In the rows, 128 means zero.
Each name stands for a flat space through zero: a line, a plane or more. A row that begins with a name and a colon came from that space; any other row is followed by the name of the space it lies nearest, among the names in its block.
sq-lq: [ 61 107 144 119 129  77 150 129 169 144 105 102 125 122 146 173 104 144
 162 159 156]
ns-pg: [178 172 100 143 126 161  83 113 146 159 161 131 169 150 124 121 120 116
 160 122 114]
sq-lq: [136 149 114 138 111 148  93 101 195 100 141 117 139 148 127  70 123 153
 120 145 161]
ns-pg: [ 86 117 151 120 151  98 143 107  97 108 134 127 125 141 124 131 123 129
 129 168 108]
nr-gr: [ 49 168 157 146  98  98 198  73  53  30 122  91  73 136 128  44  99 137
 113 197 117]
ns-pg: [152  99 139 100 156 121 137 134 109 150 136 168 134 119 109 105 136 133
  83 115 108]
sq-lq: [126  98 100 112 145 121 161 111 131  27 111 116 120 181 117  69  96 162
  53 147  90]
rz-dr: [159 110  99 163 106 134 118 121 167 126 136 159 112 104 101 144 138 166
  82 101 128]
rz-dr: [ 96 141 163 104 132 109 168 129 138 103 117 148 104 124 126 154  76 128
 118 105 115]
rz-dr: [129 100 115 124 139 123 124 132 139 109 122 124 131 141 126 128 135 140
 109 133 124]
sq-lq: [ 83 118 161 108 122  82 141 139 126 102 136 124 105 111 121 132 147 122
 137 120 160]
ns-pg: [ 95  74 163  99 171 112  83 121 159  72 146 146 129 150 115 113 177 141
  94 151 152]
nr-gr: [103  91 146 166 128 159 136 128  60 161  87 118  96  90 156 144 180 125
 120 179 133]
rz-dr: [179 188 107 172  95 177 111  93 102 122 159 144 124 123 111  74 130 128
 115 125 109]
ns-pg: [189 163  63 140  76 138 122 170 187 141 126 103 142 125 128 156 105 121
 161  45 150]
sq-lq: [150 121 105 146 143 160  81 100 167 118 140 131 154 160 126 110 134 150
 113 159 121]
nr-gr: [136 151 138 125 115 144 153 138 127 164 108 135 120 107 141 137  96 121
 134 107 128]
sq-lq: [171 131 114 115 143 146 149 124  72 103 135 147 131 147 112  79 118 122
  81 116  76]
rz-dr: [112 123 106 156 125  90 142 107 123 122 145 131 128 133 107 184 110 145
 138 141  92]
nr-gr: [116 118 146  96 161 165 101 136 198 162  88 111 161 156 174 125  98 130
 145 156 156]
nr-gr: [ 98  62 148  87 165 123 132 124 220 150  80 135 139 135 150  95 103 180
  75 169 163]
nr-gr: [116 133 140  73 193 113 120 120 116 135 138 115 188 196 142 121  88 103
 164 166  87]
sq-lq: [106 117 124 153 143 145 103 116 166 195 103 113 153 131 161 193 114 138
 173 177 132]
nr-gr: [106  91 130 138 120 105 148 113 117  94 124 132  98 112 112  88 154 160
  76 153 138]
ns-pg: [141  96 109 113 131 114 119 140 193 103 127 137 132 138 114 125 125 156
  93 102 143]
rz-dr: [ 96  71 121  93 134  38 212 145 145 109 108 143 105 115 101 157  80 167
  77 102 106]
rz-dr: [125 149 143  92 111  76 202 135  93 150 131 138 115 100 111  81  87 125
 116 102 122]
nr-gr: [102 190 157 149  71 181 174 122 126 120  73 101  75  93 171  79  85 125
 130 132 168]
sq-lq: [ 89 110 209  92 194 132 125 109   6 100 148 159 118 138 124  86 180  88
 106 181  92]
ns-pg: [143 142 131 131 125 149  98 128 144 126 142 133 134 130 127 119 143 121
 135 118 142]
ns-pg: [120 194 136 200 113 216  91  66 102 175 117 105 135 130 171 108 122 121
 176 220 124]
rz-dr: [128 168 134 140 128 118 127  95 122  94 168 155 126 143  99 142  97 128
 129 120  89]
rz-dr: [128  92 105 124 124 111 141 153 105 180 101  87 142 115 149 109 160 125
 146 153 153]
ns-pg: [199 122  81 122  89 145 124 223 108 178 108 100 132  92 143 171 178  79
 168  25 162]
nr-gr: [152 155 119 126 104 171  95 138 167  91 126 107 129 142 141  72 142 121
 127 107 171]
sq-lq: [142 100 104  89 162  61 200 133  84 161 131 147 153 142 102 141  70 138
 104 121  51]
nr-gr: [140 132 139  90 150 145 139 139 129 149 109 127 148 143 146  91 101 118
 123 129 124]
rz-dr: [126 146 118 133 136  91 133  98 115  96 172 146 137 150  92 140 106 134
 128 130  83]
ns-pg: [164 145 108 134 132 147 100 140 103 166 144 119 159 136 133 139 147  99
 167 120 118]
sq-lq: [129 141 138 143 138 175  81  98 147 117 134 125 140 148 141  87 144 133
 125 170 141]
[128 125 110 116 114 109 190 139  66 156  96  87 127 119 146  66 117 122
 129 152 125] | rz-dr
[156 130 169 118 149 183  53 119 149 125 160 174 134 123 119  79 187 120
  99 121 160] | ns-pg
[ 89 141 184 127 108 125 119 154  95 131 131 127  90  81 139 155 181  90
 167 106 180] | sq-lq
[122  99 127 106 168 132  99 118  84  79 140 102 152 178 132  60 175 115
 117 181 120] | nr-gr
[109 106 128 143 129 125 109 124 180 142 119 130 127 120 134 173 130 149
 134 139 147] | nr-gr
[144 162 147  97 132 126 132 123 106 116 156 141 137 137 114  64 120 110
 123 113 124] | rz-dr
[137 116 166  99 180 127 140 123  16 136 151 167 133 132 112 107 153  94
 105 142  68] | sq-lq
[160 193 142 105 132 101 163 132  27 171 177 155 145 119 102 129 103  73
 169  88  69] | ns-pg
[142 138 124 156 131 170  92 124 137 186 120 128 145 121 149 167 137 120
 161 144 130] | sq-lq
[118 119  95 158  93 134 170 126 169 132  75 101 105 115 148 139  83 167
 110 138 137] | ns-pg
[181 131 129 130 108 181 105 176 103 175 116 135 120  87 142 122 184  94
 133  74 162] | ns-pg
[133  91 142  98 163 158 122 141 127 159  93 123 145 137 157  89 140 127
 106 157 138] | nr-gr
[161 104  89 157 131 192  94 122 132  88 105 108 131 157 143  89 159 143
  88 154 124] | rz-dr
[ 78 149 118 120 147  71  74 119 142  53 185  75 169 202 120 183 143  95
 225 152 128] | ns-pg
[128 159 180 113 125 153 104 133 180 122 142 178 108 106 121 151 115 121
 121  75 153] | rz-dr
[ 73  72 131 169 127 128  85 107 199 109 107 112 112 122 142 167 169 173
 121 186 177] | nr-gr
[177 146 108 113 117  94 124 131 138 155 180 158 150 117  86 102 129 130
 124  81 123] | sq-lq
[154  96  91 162 181 188  98 102 127 186  97 129 175 170 157 186 104 143
 128 196  59] | sq-lq
[141 118 123 131 116 145 123 165 103 149 110 111 121 107 145 145 166 103
 146 105 150] | ns-pg
[115 112 139 101 149 119 134 134 136  94 122 129 129 149 128 123 117 129
 111 126 121] | rz-dr

Each name stands for a flat space through zero: a line, a plane or more. A row that begins with a name and a colon came from that space; any other row is followed by the name of the space it lies nearest, among the names in its block.
pm-mn: [168  78  97  48 175 170 205 123 107 213  64 143 123  86 141 231 104 197
 118 150 130]
pm-mn: [100  93 134 103 162 162 141 160 130 130 123 104 112 115  96 104 128 125
 105  79 174]
bl-zs: [133 100 126 105 159 154 117 131 121 133 151 128 148 103 137 153 151 182
 103  86 125]
hg-tr: [110 151 122 176 104  96 141 132 139 100 126 126 118 128 141 135  88 139
 107 110 118]
tt-ph: [138 109 122 111 128 134 148 137 127 147  98 117 110 126 131 111 127 110
 133 160 150]
hg-tr: [124 139 119 108 137 152 107 127 119 133 130 161 149 120 100 120 123 120
 138 101 142]
tt-ph: [113 148 134 126 105 122 141 133 133 140  87 117  86 153  93  88 110  43
 159 166 158]
tt-ph: [ 77 170 137 138 122 123 158 132 136 131  97 127  87 145  66 146  69  77
 135  92 142]
hg-tr: [172 106  95  64 154 193  54 127  98 146 150 205 210  92 121  75 173 146
 150 113 161]
pm-mn: [143 172  91 139  95 114 124 108 118 139  95 186 138 110 137 160  77 136
 133 130 116]
hg-tr: [146  92 153  76 153 156 119 125 122 161 131  95 112 141 120 115 195  98
 153 168 136]
bl-zs: [138 134 135 122 102 109 128 106 129 157 100  96  67 127 152 174 146 115
 124 154 108]
hg-tr: [130 119 150 103 143 136 120 110 126 151 141 100 104 129 130 182 170 141
 125 120 101]
bl-zs: [168 186 108 135  62  99  71  83 116 145 105 174 120 133 154 129 140  82
 169 190 101]
bl-zs: [100  81 151 115 174 167 117 175 135  94 171 103 160 140  88  25 161 104
 128  97 184]
hg-tr: [ 90 157 139 134 118 136  98 137 133 111 131 131 112 141  77  83 120  68
 138  88 157]
bl-zs: [133 106 135 106 140 149  97 132 124 130 145 117 130 120 129 106 170 128
 124 115 141]
tt-ph: [150  93 148  73 134 157 113 137 123 161 108  99 105 154 106  44 193  37
 179 210 174]
tt-ph: [136 142 104 147 114 119 112 122 124 115 133 158 149 104 153 147 108 171
 106 100 116]
hg-tr: [111 147 132  82 145 179  58 124 113 138 146 165 145 121  65  97 158  86
 150  67 158]
bl-zs: [121 112 155 138 137 121 126 135 138 111 156  91 125 149 130 103 161 116
 131 141 123]
pm-mn: [132  84 132 134 125 117 158 150 138 128 109  73  88 123 161 107 140 131
 102 155 149]
pm-mn: [ 95 163 146 123 143 142 112 119 127 123 150 146 137 143  73 149 119 109
 143  77 117]
pm-mn: [133 166 125 171  92 106  61 120 130  80 170 164 173 143 136  60 143 102
 149 134 119]
pm-mn: [ 84 102 170 128 152 129 160 149 146 124 133  49  69 147 102 132 144 105
 108 102 140]
bl-zs: [159 137 111  99 107 140  73 103 112 155 118 153 121 103 148 142 162 128
 133 131 124]
bl-zs: [120 123 135 110 112 133 122 134 130 148  93  96  69 132 114 100 143  68
 134 144 161]
pm-mn: [116 150 106 141 107 123 125 133 127 123 102 149 116 113 121 122  87 120
 116 102 147]
hg-tr: [118 121 153 109 140 132 149 127 132 148 118  95  95 149 106 139 143  95
 144 148 128]
tt-ph: [110 134 178 107 143 143  96 123 133 126 163  99 121 177  76  82 190  48
 177 149 129]
tt-ph: [134  81 173  96 191 159 106 124 126 123 209  94 170 141 128 145 218 175
 130 110  95]
tt-ph: [142 117 148 134 120 113 128 127 135 123 138 100 122 156 141  92 164  95
 152 190 122]
[101 126 127 135 137 130 170 152 136 123 106 121 117 135  98 110  83 109
 125 118 156] | bl-zs
[125 153 121 185 101  83 144 120 138  98 136 131 134 130 163 157  92 163
 108 127  92] | tt-ph
[ 68 146 173 138 159 124 177 132 144 122 141  87  97 166  66 175 103 107
 131  87 110] | tt-ph
[129  93 133  86 147 151 167 145 127 164  87 100  93 133 107 110 131  91
 141 163 167] | tt-ph
[107 120 154  89 170 168 107 128 123 138 159 123 138 134  80 136 163 121
 137  81 132] | tt-ph
[119 166 114 174  79  92 113 125 135 104 112 137 108 128 142 108  95 105
 120 128 129] | pm-mn
[120 136 155  86 177 161 130 108 119 152 159 143 158 145  80 186 149 138
 157 105  97] | pm-mn
[124  92 167 113 157 130 169 138 139 139 135  69 107 163 118 121 163 104
 146 177 125] | tt-ph
[109 127 142 140 123 115 146 133 138 125 120  93  91 137 125 137 124 115
 117 124 128] | pm-mn
[143  97 144 147 110 106 114 135 138 111 142  75 103 136 174  85 178 118
 117 170 129] | hg-tr
[111 142 135 164 104 105 106 129 138  99 142 108 107 129 141 116 131 123
 108 104 123] | hg-tr
[131 107 133 120 151 142 117 132 126 121 158 125 153 119 136 133 152 164
 116 105 121] | bl-zs
[134 141 129 158 129  93 174 106 133 129 134 124 131 128 164 229  98 198
 108 130  64] | bl-zs
[113 168  78 129 106 142 113 134 117 130  86 199 136  90 101 123  52 126
 114  66 167] | pm-mn
[121 137 135 141 134 104 189 113 134 144 112 111 105 133 138 222  92 167
 115 132  85] | hg-tr
[129 100 150  93 118 136 108 124 130 163 103  59  40 123 138 132 190  88
 117 140 145] | bl-zs
[122 122 148 137 124 114 138 128 137 125 131  91 102 145 133 126 145 111
 129 147 121] | bl-zs
[117  99 146 119 152 155  99 155 131 102 165 115 156 141 104  40 168  99
 138 118 165] | bl-zs
[110  81 110 103 149 159 160 169 128 141  88 105  95  93 118 103 103 137
  87  87 194] | pm-mn

Rows lie near named flat spaces through zero. A row that begins with a name and a colon came from that space; any other row is followed by the name of its block's space that it lies nearest.
dh_bq: [163 144 169 149 103 134 148 150  67 174 199  71  52 132 171  80 152 179
  78 131 139]
rt_rc: [ 83 192  80 128 125 107 117 114 202 121  99 127  94  82 136 162  79 114
 196 162 165]
rn_ch: [143 108 121 140 117 146 131 129 107  98 126 134 165 123 140 137 171 115
  72 157 130]
rn_ch: [119 166 121 159 108 115 133 128 127 133 144 103  94 105 147 124 148 150
  99 153 148]
gb_br: [195  93 113  57 126 161 132 195  87 117 103  87 102 105 145  71  96 124
 100 209 200]
rn_ch: [102 169 108 146 122  91 118 138 137 126 110 101 106  92 110 119 142 151
  95 158 146]
md_pq: [108 142 143 124 126 111 142 122 121 135 148 136 105 154 119 126 144 128
 126  96 119]
md_pq: [141 113  94 123 127 154 121 130 148 103  95 135 154 106 135 135 104 115
 138 168 159]
rt_rc: [183 122 175 152 143  84 130 151 138 183 130 108 110 143 156  90 131 164
 166 107 131]
md_pq: [ 84 154 141  33 155  53 147 158 143 126 100 153  78 174  72 113 126  86
 169  87 141]
rt_rc: [144 119 144  98 153  73 140 166 142 161  85 127  89 168  81  53  93 165
 168  85 174]
dh_bq: [ 95 125  92 151  91 208 145  92  98 100 166 137 115 135 125 134 111 145
  84 122 148]
gb_br: [ 95 175 164 170 122 117 118  86 135 165 199 119 111 118 164 185 149 125
 155  91  46]
gb_br: [ 91 121 100  74 125 150 146 129 117  95 116 154 111 156  86 120 105 106
 122 114 158]
rn_ch: [ 95 154 128 105 139  88 125 138 134 136 115 123 101 130  89 116 122 133
 134 111 125]
md_pq: [140 137 123 119 100 183 121 143  63 129 180  70  94  80 158 123 128 140
  58 188 123]
md_pq: [117 135 118 215 136  93 102 102 169 133  92 133 186 104 108 140 149 167
 120 117 103]
dh_bq: [ 85 138 113  93 137 137 142  97 177 120 123 180 114 165 116 160  75  89
 223  78 134]
md_pq: [126 129 140  71 137 117 138 149 116 131 132 129  97 146 120 117 119 105
 144 121 134]
dh_bq: [ 77 136 137  99 134 123 122 121  93 126 147 128 119 141  72 131 134 126
  95  89  80]
gb_br: [181 112 111 163  94 177 162 119 142 101 142 147 133 137 217 139 149 112
 127 175 199]
dh_bq: [153  95 135 101 151 101 131 148 145 118  80 155 162 155 109 113 132 109
 151 118 142]
md_pq: [107 144 113 104 148  80 111 147 152 120  78 124 134 108  87 124 122 121
 135 142 133]
rt_rc: [143 145 114 153 125 143 102 123 151 139 129  99 134  70 166 153 102 133
 152 176 121]
rn_ch: [158  77 106  88 136 197 111 132 120 103 111 136 175 109 137 145  79  94
 148 163 124]
dh_bq: [170 126 118 156 110 157 152 122 161 134 136 135 105 135 196 123 103 134
 178 148 192]
md_pq: [159 120 181 140 139 113 113 141  92 177 164  91 122 125 138 110 142 156
 118 108  72]
gb_br: [152  93 132 167 164  72  96 148 146 145  48 122 192 121  61  79 128 183
 116 109 118]
rt_rc: [147 113 138 132 121 156 125 125 105 123 152 123 148 120 156 146 147 114
 106 145 104]
dh_bq: [ 78 144 128  77 166  80 111 115 185 124  90 169 148 140  85 172  99  75
 217  87  85]
rt_rc: [144 132 147 145 142  84 129 142 146 164 110 119 108 142 116  89 116 166
 158 100 143]
dh_bq: [196 113 159 135 136  92 131 169 123 153 114 103 126 127 162  90 156 144
 122 154 151]
rn_ch: [177  53 152 138 149 166 127 108 140 131 119 175 204 172 142 140 111 112
 183  83  98]
rt_rc: [140 139 114 171 119 158  98 113 138 134 140  98 152  65 167 163 116 136
 127 177 102]
gb_br: [109 100 112 116 140 132 129 127 126 116  92 150 146 155  63  98 102 146
 123  91 140]
rn_ch: [139 124 152 132 119 144 148 117 117 141 168 137 108 159 159 131 136 124
 142 102 123]
rn_ch: [109 130 166  42 117 154 170 133  69 129 206 143  58 192 140 131 140  79
 126  85 113]
rt_rc: [169 115 157 201 131 124 105 124 119 170 141  94 155 105 147 113 139 184
 113 123  91]
gb_br: [137 125 121 126 110 164 146 120 123 117 151 136 114 138 162 136 125 116
 131 138 152]
gb_br: [117 137 142 147 108 175 142  93 115 144 196 132 101 143 167 154 116 127
 148  99 103]
[165 144 119 212 106 155 124 108 159 156 148 102 118  91 198 132 106 172
 156 158 155] | rn_ch
[166  94 134 131 128 165 136 122 133 129 133 144 147 145 161 130 110 119
 160 125 138] | md_pq
[ 57 158 142  91 130 127 132 108 101 141 175 131  81 152  83 141 112 122
 132  66  77] | dh_bq
[159  91 126  96 145 138 138 133 161 119  95 167 152 159 139 128  96  96
 196 117 155] | md_pq
[104 158 102  98 119 101 143 135 153  84 106 150 123 123 139 158 166  74
 118 169 163] | gb_br
[ 53 179  55 154 105 118 124 108 157  73  90 136 129  87  89 151 143 129
  75 170 169] | md_pq
[140 110 114 141 123 144 126 129 122 110 112 130 155 121 126 123 137 133
  99 147 141] | dh_bq
[146 123 134 132 144  94 106 147 134 128  96 115 163 102 121 129 152 125
 112 155 111] | dh_bq
[134 122 106  84 105 188 133 140  84  93 154 111 116 103 155 142 130  93
  79 190 143] | rn_ch
[187  77 207 143 170  86 132 125 153 188 129 162 164 200 140 113 128 136
 222  32  76] | md_pq
[144 111 111 143 131 159  98 133 115 133 115  97 153  83 119 119  95 155
 110 160 117] | rt_rc
[170 116 173 146 138 126 102 147  86 176 160  74 131 100 145 110 135 162
 105 135  72] | md_pq
[170  81 181 136 101 209 193  88  97 147 230 180  99 235 209 133 132 111
 175  43 131] | md_pq
[186  95 112 121 113 168 145 151 118 111 116 123 128 128 168  99 119 129
 115 177 196] | gb_br
[117  87 103  57 121 194 133 137  73  74 129 143 152 135 101 136 125  82
  72 153 127] | rt_rc
[172 111 136 168 164  41  89 168 159 143  38 105 194  91  93  92 159 167
 109 157 125] | gb_br
[124 115 168 110 131  92 168 132 109 129 144 166 112 210 111 105 181 117
 115  61 131] | rt_rc
[116 161 123 111 138  66 117 149 152 113  94 122 135 100 124 147 169  97
 116 168 128] | gb_br
[179 101 159 126 133 105 133 168  89 142 122 104 130 140 129  78 166 151
  78 138 139] | dh_bq
[202  41  86 134 125 174 150 159 127  89  47 153 174 158 111  49  99 161
 103 156 244] | gb_br
[ 92 144 104 158 105 144 152  94 143 102 139 161 123 151 130 147 143 125
 118 110 153] | md_pq
[139 112 111 135 131 117 132 136 144 108  87 144 154 134 115 114 137 130
 119 139 162] | gb_br
[103 118 134 173 111 153 130  92  94 107 163 145 170 141 119 156 186 130
  56 104  78] | rt_rc
[144  96 144 129 128 140 139 122 112 114 135 153 162 159 135 135 161 111
 109 111 113] | rn_ch
[120 136 132 150 134 103 121 121 144 131 117 133 145 125 121 137 144 132
 130 119 113] | gb_br

Rows lie near named flat spaces through zero. A row that begins with a name and a colon came from that space; any other row is followed by the name of its block's space that it lies nearest.
sr-nq: [155 146 123 157 146 118  91 128 139  94 148 160 120 133  92 134  96 149
 115 118 134]
jq-dn: [ 97 112 164 123 158 145 150 112 127 139 142  92  97 137 154  93  79 110
 147  94 124]
fp-tb: [ 12 132 171  62 160 104 132  97 178 151 115  74 128  83 153 144  92 155
 103  98  64]
fp-tb: [ 63 160 135 152 148 101  90 104 170 128 139 124 117 150  88 136  97 130
  55 132 150]
sr-nq: [153  90 104  81 100 172 136 152 137  91  90 114 172 129 132  72 161 166
 130 159 100]
jq-dn: [130 114  91 147 145 147 166 129 105  83 158 107 115 120 102 144 141 150
 133 130 128]
sr-nq: [173 114 116 101  86 107 116 138 149 114 109 159 143 105 138 142 114 169
 166 136  93]
jq-dn: [136 123 155 119 136 175 133 114 150 155 125 131 136 190 128  66 102  84
 106 118 161]
jg-dz: [114 177 181 104 157 113  82  91 194 181 134 179 141 148 110 148  65 102
  84  84 125]
jg-dz: [122 147 137 132 177 151 111 130 122 112 140 128 137 125 104 119 135 127
  96 109 125]
fp-tb: [106 126 147 100 128 115 116 137 125 140 103 112 137  97 158 123 140 137
 138 126  98]
jg-dz: [121 189 167 176 203  92  71 124 103 137 165 158  98  97 112 173 103 109
 114  75 132]
jq-dn: [216 111  94 133  36  79 153 126 139 145 132 192 119 124 143 197 106 141
 210 146 128]
jg-dz: [137 128 122 138 136 133 119 137 119 109 130 128 128 125 120 119 133 137
 126 130 129]
jq-dn: [102 122  76 133 151 169 131 141 128  56 130  97 157 135  69 105 180 171
  59 164 130]
jg-dz: [ 99 129 135 147 160 130 166 112 105 137 162 101  94 123 133 150 115 107
 141 102 136]
fp-tb: [121 150 113 152 181 143 129 126 110  95 162 127 125 117  86 152 142 136
  97 111 131]
sr-nq: [137 153 162 155 131 105  66 137 127 152 114 154 121 143 137 102 112 101
 116 126 154]
sr-nq: [ 99 129  98 120  65  73 109 145 133 135  86 122 148  99 140 162 184 155
 118 187 119]
jg-dz: [115 137 127  82 102 131 126  89 222 148 122 160 160 169  93 139  81 140
  79 131 123]
jq-dn: [131 131 135 129 134 123 148 124 110 148 138 128 118 116 142 153 133 110
 150 113 126]
jg-dz: [126  84  59  95  45 133 175 136 151 102  97 107 162 135 120 133 179 172
 126 198 119]
fp-tb: [114 124 134 143 108 131 157  92 162 164 148 131 105 190 120 124  79  88
 117 126 174]
jg-dz: [115 105 158 126 134 144 174 111 114 162 142  99  94 146 169 106  93  87
 169 101 139]
jq-dn: [134 107 102  96  73 119 151 126 154 132 106 131 149 127 135 144 141 150
 140 158 113]
fp-tb: [119  94  93 109  87 112 150 143 123  95 108  99 133  94 143 137 152 178
 157 161  95]
sr-nq: [139 110 176 114 110 119 106 139 122 161  97 122 116 129 189  75  98 108
 175 118 121]
jg-dz: [134 147 180 165 187 122 105 152  47 152 138 115  93  92 176 116 143  81
 169  85 134]
sr-nq: [154 166 125 141 124 103  99 122 142 148 135 182 141 131 102 176 132 117
 108 126 141]
fp-tb: [161 107  99 127 141 165 190 123 107 102 163 123 122 126 114 148 132 135
 159 112 121]
jq-dn: [146 128 122 141 115 113 102 134 139 108 125 145 124 132 118 122 109 147
 129 137 130]
fp-tb: [ 72 117 157  62 151 126 149 114 149 139 116  90 136  80 160 139 111 154
 142  97  61]
fp-tb: [144 123 116 141 100 116 114 141 123 124 114 136 130 135 131 119 140 130
 132 153 141]
jq-dn: [145 111 130 128 106 116 151 119 132 134 138 132 107 128 146 139  94 130
 171 119 124]
sr-nq: [102 159  88 144 128 140  96 142 130 114 108 130 175 149  74 126 215 125
  31 182 163]
sr-nq: [102 121 142 104  70 116  79 165 121 170  41 108 170 135 178  62 204 107
 103 193 141]
[134 150 132 148 113  92  46 164 114 120  87 145 146 110 132 108 166 141
 105 162 133] | fp-tb
[139 142 183 133 187 159 102 120 127 140 143 136 115 149 133  79  77  96
 124  77 135] | jg-dz
[105 123 135 128 111 120 107 143 120 138  97 107 134 130 149  95 153 122
 117 154 137] | sr-nq
[114 142 103 118 171 169 122 119 158  80 145 129 158 142  61 122 135 159
  57 126 121] | jg-dz
[179  89 103 162  91 127 124 148 115  76 129 129 102 144 131  86  99 159
 173 151 141] | jg-dz
[137 132 168 105 156 156 153 112 124 173 139 133 125 137 153 122 107  84
 149  84 125] | fp-tb
[ 77 129 107 132 158 140 185 109 114 124 161  89 115 118 110 170 150 124
 110 120 129] | jg-dz
[158 100  82 117  61 125 126 119 195  85 118 154 144 167  89 115  89 182
 116 170 130] | jg-dz
[ 85  72 119  63  89 144 234 102 143 155 124  69 122 117 176 144 121 134
 181 127  91] | jq-dn
[108 118  91 142  99  84 119 137 133  84 124 115 117  96 116 159 131 185
 133 159 109] | sr-nq
[ 78 135 111 135 143 117 133 106 160 102 149 111 118 132  90 150 104 155
  87 130 127] | fp-tb
[153 133 123  96  84 120  88 119 202 128 101 176 166 158 103 116  97 155
  97 149 121] | jg-dz
[113 115 118  80  92 137 167 121 143 164 103 118 159 128 146 144 166 119
 128 147 115] | jq-dn
[144 116 130 149 122 120 128 149  86 124 124 116 110 112 156 117 143 122
 167 133 132] | jg-dz
[124 141 126 125 120 115 132 123 129 151 127 138 134 125 128 157 144 115
 123 131 132] | sr-nq
[103 119 112 114 154 135 160 137  95 104 136  91 128  79 134 154 166 152
 141 121  93] | fp-tb
[ 83 123 182 129 107  87 127 126 105 204 102  96  95 119 208 115 118  75
 170 122 138] | sr-nq
[181 135  71 137  93 135 146 138 119 117 131 167 160 135  91 174 190 133
 118 163 146] | jq-dn
[166  88  93 109  30  78 137 127 174 108 109 153 123 120 142 153  84 188
 187 164 102] | jq-dn
[190 125 139 113 113 127  84 171  96 124  88 155 156  96 161 101 166 138
 165 136 104] | fp-tb
